Below are the code and all the weights of a small trained network. Each question names an input and a class and asks about switching units off, where a switched-off unit gives its printed mean instead of its output.

import numpy as np


def w(rows, s, z=0):
    codes = np.array(rows[::2]) - 128.0
    scale = np.full(codes.shape[1], s)
    scale[-1] = z or s
    return codes * scale


def norm(h):
    return h / np.sqrt((h * h).mean(-1, keepdims=True) + 1e-5)


def f(y):
    return y / 2 * (1 + np.tanh(0.7978845608 * (y + 0.044715 * y**3)))


def log_softmax(a):
    a = a - a.max(-1, keepdims=True)
    return a - np.log(np.exp(a).sum(-1, keepdims=True))


def net(x, mask):
    res = np.array(x, float).reshape(1, 7) / 4 @ E
    u = 0
    for l in range(2):
        y = f(norm(res) @ A[l][:, :-1].T + A[l][:, -1])
        res = res + np.where(mask[u : u + 7], y, B[l][:, -1]) @ B[l][:, :-1]
        u += 7
    return log_softmax(norm(res)[-1] @ U[:, :-1].T + U[:, -1])


A, B = {}, {}
E = w([
[180,101,118,121,134,163,65,160],'x0',
[129,125,126,131,127,131,133,132],'x1',
[17,89,4,100,184,182,102,144],'x2',
[147,132,163,1,176,160,182,152],'x3',
[121,40,109,107,98,32,145,198],'x4',
[173,216,59,150,171,82,137,172],'x5',
[130,123,130,133,131,132,136,133],'x6',
],0.0089)
A[0] = w([
[103,160,156,153,121,175,117,100,42],'0.n0',
[33,157,129,137,77,84,238,56,39],'0.n1',
[166,104,137,105,118,136,11,143,43],'0.n2',
[84,46,191,127,78,174,102,78,41],'0.n3',
[109,73,131,110,108,71,112,130,37],'0.n4',
[231,57,87,132,99,216,68,157,26],'0.n5',
[92,95,126,242,66,133,85,115,1],'0.n6',
],0.011,0.0075)
B[0] = w([
[140,97,120,183,151,180,181,120,146],'0.n0',
[101,123,216,148,198,154,64,242,242],'0.n1',
[109,120,211,134,181,156,110,201,155],'0.n2',
[191,250,48,102,69,129,119,209,253],'0.n3',
[142,67,113,171,138,151,181,157,171],'0.n4',
[57,149,202,154,183,118,135,192,196],'0.n5',
[138,85,108,159,177,63,65,19,219],'0.n6',
],0.018,0.0033)
A[1] = w([
[135,108,150,85,170,145,157,124,58],'1.n0',
[131,150,115,99,133,128,153,141,62],'1.n1',
[100,151,152,147,105,242,109,58,94],'1.n2',
[117,102,179,7,100,183,171,130,2],'1.n3',
[28,74,93,93,88,191,103,113,24],'1.n4',
[178,100,245,140,32,123,139,104,28],'1.n5',
[105,19,129,120,63,90,146,172,65],'1.n6',
],0.018,0.0036)
B[1] = w([
[126,90,144,175,163,147,109,89,166],'1.n0',
[136,129,144,187,53,103,85,123,151],'1.n1',
[198,65,182,87,92,88,207,164,203],'1.n2',
[153,113,131,219,146,26,74,91,213],'1.n3',
[31,170,69,80,110,211,110,101,180],'1.n4',
[7,126,44,80,139,211,115,121,255],'1.n5',
[207,127,203,103,108,171,195,108,228],'1.n6',
],0.017,0.008)
U = w([
[38,123,62,62,106,210,120,85,249],'0',
[158,56,145,190,129,50,66,7,101],'1',
[91,120,245,123,212,161,106,214,43],'2',
[227,62,186,77,84,170,251,111,97],'3',
[199,228,55,110,87,91,121,169,121],'4',
],0.011,0.0016)

Each question gives the input, the list of numbers given to net, and the class t.
The units are the neurons (one row each of A and B). Each row of codes is followed by its name. A weight is (code - 128) times the scale printed after its matrix; where a second scale follows, it is the last column's (A, B and U).
mask holds one flag per neuron, layer by layer. A switched-off neuron (its flag False) gives its mean, the last column of its row in B, instead of its output. The means were averaged over made-up inputs and are rounded, as every weight is.
A unit's drop is (log p(t) with every unit on - log p(t) with that unit switched off) / (log p(t) with every unit on - log p(t) with every unit switched off).
The circuit of an input: a set's keep is (log p(t) with only the set's units on - log p(t) with every unit switched off) / (log p(t) with every unit on - log p(t) with every unit switched off). Starting from the 12 units with the biggest drops (on a tie, the unit counted first), units are removed one at a time, each time the one whose removal leaves the highest keep (on an exact tie, the one counted first), for as long as the keep stays at least 0.8.
circuit, biggest first: the units of the circuit, biggest drop first
most important unit: the unit with the biggest drop
k most important neurons: the k neurons with the biggest drops, biggest first
top k neurons in layer l: the k neurons of layer l with the biggest drops, biggest first
input [-3,0,1,-4,-4,-2,1], class 1: most important unit => 0.n6
input [0,0,-8,-6,2,7,-3], class 0: circuit, biggest first => (1.n5 0.n3)
input [3,4,-6,-5,6,4,-4], class 0: circuit, biggest first => (1.n5 0.n3)
input [-8,-1,7,3,6,4,2], class 2: 3 most important neurons => (0.n1 1.n5 1.n6)
input [5,-6,4,1,-2,6,3], class 4: 3 most important neurons => (1.n5 0.n1 1.n4)
input [2,2,-6,3,6,-8,6], class 4: top 2 neurons in layer 0 => (0.n3 0.n6)
input [2,5,-4,-5,7,-5,7], class 3: 3 most important neurons => (1.n6 0.n4 1.n3)
input [4,3,6,-7,-8,-2,-6], class 3: top 3 neurons in layer 1 => (1.n2 1.n5 1.n3)
input [-4,-3,1,1,-7,-6,-8], class 3: 2 most important neurons => (1.n2 0.n0)
input [6,5,-3,-1,8,2,8], class 3: 2 most important neurons => (1.n6 0.n1)
input [8,-4,3,6,-3,-5,-4], class 2: top 2 neurons in layer 0 => (0.n5 0.n2)
input [-2,8,-7,-7,-2,-8,7], class 4: 2 most important neurons => (0.n3 0.n6)
input [-1,3,5,-7,-1,5,-6], class 1: top 2 neurons in layer 0 => (0.n6 0.n3)
input [6,-6,-5,-5,-8,-1,4], class 3: 2 most important neurons => (1.n2 0.n1)
input [8,-8,4,8,-2,7,3], class 1: top 3 neurons in layer 0 => (0.n3 0.n1 0.n6)
input [1,-7,-5,-3,-7,4,-2], class 3: circuit, biggest first => (1.n2 0.n3)
input [-4,8,4,7,-3,0,0], class 1: circuit, biggest first => (1.n3)
input [-7,7,-3,0,-6,-3,4], class 2: 2 most important neurons => (0.n1 1.n6)
input [1,0,1,-1,1,3,2], class 4: 2 most important neurons => (1.n5 1.n3)
input [1,8,-2,3,5,-8,-7], class 4: most important neuron => (0.n3)
input [-8,6,-1,-5,7,7,-8], class 2: top 2 neurons in layer 0 => (0.n1 0.n3)
input [5,4,-4,-3,6,1,7], class 3: 4 most important neurons => (1.n6 0.n1 0.n4 1.n4)
input [3,3,1,-3,-8,-6,5], class 3: 2 most important neurons => (1.n2 0.n0)
input [-7,-1,-8,-8,-3,-6,8], class 0: 2 most important neurons => (1.n5 1.n3)
input [4,3,4,-6,-7,3,-5], class 3: top 2 neurons in layer 1 => (1.n2 1.n3)
input [-4,-4,-5,-3,-5,0,-2], class 0: top 2 neurons in layer 1 => (1.n5 1.n6)
